Below are the code and all the weights of a small trained network. Each question names an input and a target symbol and asks about switching units off, where a switched-off unit gives its printed mean instead of its output.

import numpy as np


def w(rows, s, z=0):
    codes = np.array(rows[::2]) - 128.0
    scale = np.full(codes.shape[1], s)
    scale[-1] = z or s
    return codes * scale


def f(y):
    return np.maximum(y, 0)


def softmax(a):
    e = np.exp(a - a.max(-1, keepdims=True))
    return e / e.sum(-1, keepdims=True)


def log_softmax(a):
    a = a - a.max(-1, keepdims=True)
    return a - np.log(np.exp(a).sum(-1, keepdims=True))


def net(x, mask):
    ids = ['ΔΠΣγθμτφ'.index(c) for c in x.split()]
    T = len(ids)
    res = E[ids] + P[:T]
    u = 0
    for l in range(3):
        q, k, v = (res @ M[l].T for M in (Q, K, V))
        z = softmax(np.where(np.tri(T) > 0, q @ k.T / 2**0.5, -1e9)) @ v
        res = res + np.where(mask[u], z, O[l][:, -1]) @ O[l][:, :-1]
        u += 1
        y = f(res @ A[l][:, :-1].T + A[l][:, -1])
        res = res + np.where(mask[u : u + 8], y, B[l][:, -1]) @ B[l][:, :-1]
        u += 8
    return log_softmax(res[-1] @ U[:, :-1].T + U[:, -1])


Q, K, V, O, A, B = {}, {}, {}, {}, {}, {}
E = w([
[184,111,86,90,87,34,166],'Δ',
[108,39,73,186,117,147,122],'Π',
[203,158,138,3,136,125,153],'Σ',
[158,150,105,75,56,138,119],'γ',
[102,124,213,33,137,175,65],'θ',
[220,106,104,115,125,160,41],'μ',
[158,120,107,106,89,134,180],'τ',
[20,208,137,124,163,101,223],'φ',
],0.022)
P = w([
[84,188,115,2,183,173,105],'0',
[107,191,87,62,180,150,112],'1',
[150,201,64,120,167,151,120],'2',
[147,157,100,117,163,125,126],'3',
[155,145,119,128,131,103,117],'4',
[178,121,128,158,120,97,122],'5',
[178,173,123,116,204,87,116],'6',
[189,100,152,202,101,55,116],'7',
[210,164,130,176,186,61,110],'8',
[157,133,111,148,154,110,137],'9',
],0.0078)
Q[0] = w([
[115,2,109,134,233,134,54],'L0H1',
[178,28,137,97,178,119,191],'L0H1',
],0.0064)
K[0] = w([
[192,2,115,136,101,179,60],'L0H1',
[107,91,157,157,159,99,186],'L0H1',
],0.007)
V[0] = w([
[98,41,2,18,81,210,114],'L0H1',
[159,16,162,118,75,127,130],'L0H1',
],0.0039)
O[0] = w([
[206,226,151,246,78,137,188,203],'L0H1',
[208,111,105,218,224,93,147,5],'L0H1',
],0.011,0.0032)
A[0] = w([
[179,57,154,78,129,124,95,119],'L0N1',
[106,89,125,202,147,54,103,49],'L0N2',
[116,137,82,176,155,184,175,177],'L0N3',
[162,94,85,88,127,80,147,75],'L0N4',
[117,222,176,187,66,237,84,255],'L0N5',
[119,154,31,146,64,143,116,55],'L0N6',
[78,33,78,195,39,216,119,217],'L0N7',
[171,134,115,123,115,68,254,95],'L0N8',
],0.0076,0.0026)
B[0] = w([
[39,158,66,107,77,122,125,202],'L0N1',
[253,58,71,112,125,164,156,149],'L0N2',
[75,86,164,208,103,119,153,169],'L0N3',
[113,44,123,90,135,127,136,190],'L0N4',
[184,10,189,130,154,116,129,254],'L0N5',
[146,133,197,25,121,93,183,197],'L0N6',
[96,176,70,77,254,150,180,190],'L0N7',
[95,206,220,141,115,178,115,237],'L0N8',
],0.0078,0.0066)
Q[1] = w([
[217,102,133,96,74,140,208],'L1H1',
[96,91,49,151,152,145,1],'L1H1',
],0.0077)
K[1] = w([
[197,77,2,142,136,127,89],'L1H1',
[115,163,230,111,126,81,87],'L1H1',
],0.0067)
V[1] = w([
[170,65,21,126,70,214,145],'L1H1',
[85,156,58,210,248,156,2],'L1H1',
],0.0045)
O[1] = w([
[21,56,116,2,113,242,177,161],'L1H1',
[111,197,174,35,89,125,240,1],'L1H1',
],0.0072,0.0071)
A[1] = w([
[110,27,137,167,217,134,11,133],'L1N1',
[181,8,47,153,140,64,100,119],'L1N2',
[148,186,116,217,97,8,169,98],'L1N3',
[22,169,180,128,119,47,149,4],'L1N4',
[200,135,102,193,111,188,59,205],'L1N5',
[116,95,115,142,204,82,163,18],'L1N6',
[7,162,163,134,149,130,120,131],'L1N7',
[127,126,213,3,125,115,105,17],'L1N8',
],0.0064,0.0019)
B[1] = w([
[149,97,188,71,67,116,254,193],'L1N1',
[127,104,90,79,139,99,169,187],'L1N2',
[82,102,154,170,117,77,131,144],'L1N3',
[207,148,89,136,149,183,121,170],'L1N4',
[154,79,78,163,148,187,134,199],'L1N5',
[84,159,148,116,123,130,166,147],'L1N6',
[144,184,125,153,67,110,152,174],'L1N7',
[115,155,179,238,160,138,134,255],'L1N8',
],0.0096,0.0094)
Q[2] = w([
[110,85,2,160,185,74,50],'L2H1',
[106,143,2,191,175,104,82],'L2H1',
],0.0058)
K[2] = w([
[126,130,247,141,125,126,127],'L2H1',
[79,132,200,125,131,176,112],'L2H1',
],0.011)
V[2] = w([
[68,148,106,128,177,63,252],'L2H1',
[83,149,150,198,113,163,125],'L2H1',
],0.0037)
O[2] = w([
[165,11,129,100,128,152,207,179],'L2H1',
[45,82,211,112,159,181,40,3],'L2H1',
],0.011,0.0013)
A[2] = w([
[103,75,153,28,103,70,177,203],'L2N1',
[195,212,93,44,60,101,129,113],'L2N2',
[107,116,146,80,151,144,178,252],'L2N3',
[99,128,208,146,91,124,101,94],'L2N4',
[42,56,88,89,254,120,120,21],'L2N5',
[177,213,92,161,124,52,152,68],'L2N6',
[187,189,37,140,93,86,15,51],'L2N7',
[68,171,127,115,150,75,139,108],'L2N8',
],0.0085,0.0035)
B[2] = w([
[75,184,221,109,116,145,89,246],'L2N1',
[151,124,66,165,121,155,86,188],'L2N2',
[82,113,169,103,139,91,90,241],'L2N3',
[134,155,129,73,100,76,152,161],'L2N4',
[114,140,69,148,102,123,113,173],'L2N5',
[122,99,76,155,181,103,118,178],'L2N6',
[169,112,154,75,254,117,151,159],'L2N7',
[155,132,63,128,61,190,153,153],'L2N8',
],0.0083,0.011)
U = w([
[151,119,147,84,215,162,105,55],'Δ',
[88,44,122,132,213,49,184,208],'Π',
[95,63,171,254,113,191,76,100],'Σ',
[95,95,118,53,101,121,40,254],'γ',
[162,145,201,49,135,100,205,7],'θ',
[197,51,103,72,93,171,139,152],'μ',
[134,106,140,112,132,129,137,4],'τ',
[160,246,96,104,59,94,207,246],'φ',
],0.0072,0.0037)

Each question gives the input, a string of symbols that net reads in full, and the target symbol t.
The units are the heads (2 rows each of Q, K, V and O) and the neurons (one row each of A and B). Each row of codes is followed by its name. A weight is (code - 128) times the scale printed after its matrix; where a second scale follows, it is the last column's (O, A, B and U).
mask holds one flag per unit, layer by layer, with each layer's heads first. A switched-off unit (its flag False) gives its mean, the last column of its rows in O or B, instead of its output. The means were averaged over made-up inputs and are rounded, as every weight is.
A unit's drop is (log p(t) with every unit on - log p(t) with that unit switched off) / (log p(t) with every unit on - log p(t) with every unit switched off).
The circuit of an input: a set's keep is (log p(t) with only the set's units on - log p(t) with every unit switched off) / (log p(t) with every unit on - log p(t) with every unit switched off). Starting from the 12 units with the biggest drops (on a tie, the unit counted first), units are removed one at a time, each time the one whose removal leaves the highest keep (on an exact tie, the one counted first), for as long as the keep stays at least 0.8.
circuit, biggest first: the units of the circuit, biggest drop first
most important unit: the unit with the biggest drop
top k neurons: the k neurons with the biggest drops, biggest first
top k neurons in layer l: the k neurons of layer l with the biggest drops, biggest first
input θ γ Σ τ μ γ τ τ, target φ: circuit, biggest first : L2H1, L0N8, L1N8
input θ Σ θ Π φ Π, target Π: circuit, biggest first : L0N7
input Π φ τ Σ μ γ τ Σ Σ τ, target φ: top 2 neurons : L1N5, L1N8
input Σ θ Δ τ τ τ, target Σ: circuit, biggest first : L0N8, L1H1, L0H1
input τ θ γ μ γ γ, target φ: circuit, biggest first : L2H1, L0H1, L1N8
input τ Π θ τ Σ φ τ Σ, target γ: circuit, biggest first : L0H1, L0N1
input Π μ Σ μ Δ θ, target θ: circuit, biggest first : L0N5, L1N1
input Δ Σ θ φ, target φ: top 2 neurons : L1N7, L2N8
input Σ γ μ γ τ Π γ τ τ, target θ: circuit, biggest first : L1H1, L2H1, L0N7, L2N1
input Σ τ Δ Δ Δ τ Δ, target Π: circuit, biggest first : L0H1, L2N6
input Σ Σ Σ Π θ φ μ Σ, target φ: top 2 neurons in layer 1 : L1N8, L1N5
input Δ μ θ τ τ μ τ γ, target φ: top 2 neurons : L0N8, L1N5
input φ Π θ Σ Π γ φ Δ, target γ: top 2 neurons : L1N1, L0N1
input τ Π θ Δ, target θ: circuit, biggest first : L2H1, L0N7, L1H1, L2N1
input Π Δ θ Δ Δ, target θ: most important unit : L0N8
input τ μ τ μ Δ, target φ: top 2 neurons : L0N8, L1N5
input Σ τ μ τ μ Π φ, target φ: top 3 neurons in layer 1 : L1N7, L1N5, L1N6
input γ τ Δ Δ γ τ, target Σ: top 2 neurons in layer 1 : L1N5, L1N3
input Δ θ Σ, target Δ: top 2 neurons : L2N7, L1N1
input θ Δ θ Σ τ μ τ τ μ Σ, target φ: top neuron : L0N8
input Δ θ γ, target μ: top 3 neurons : L0N5, L1N8, L1N5
input Δ θ Σ Σ μ γ Δ Δ, target φ: top 2 neurons in layer 0 : L0N8, L0N5
input γ φ Δ θ, target θ: top 3 neurons : L1N1, L0N5, L2N1
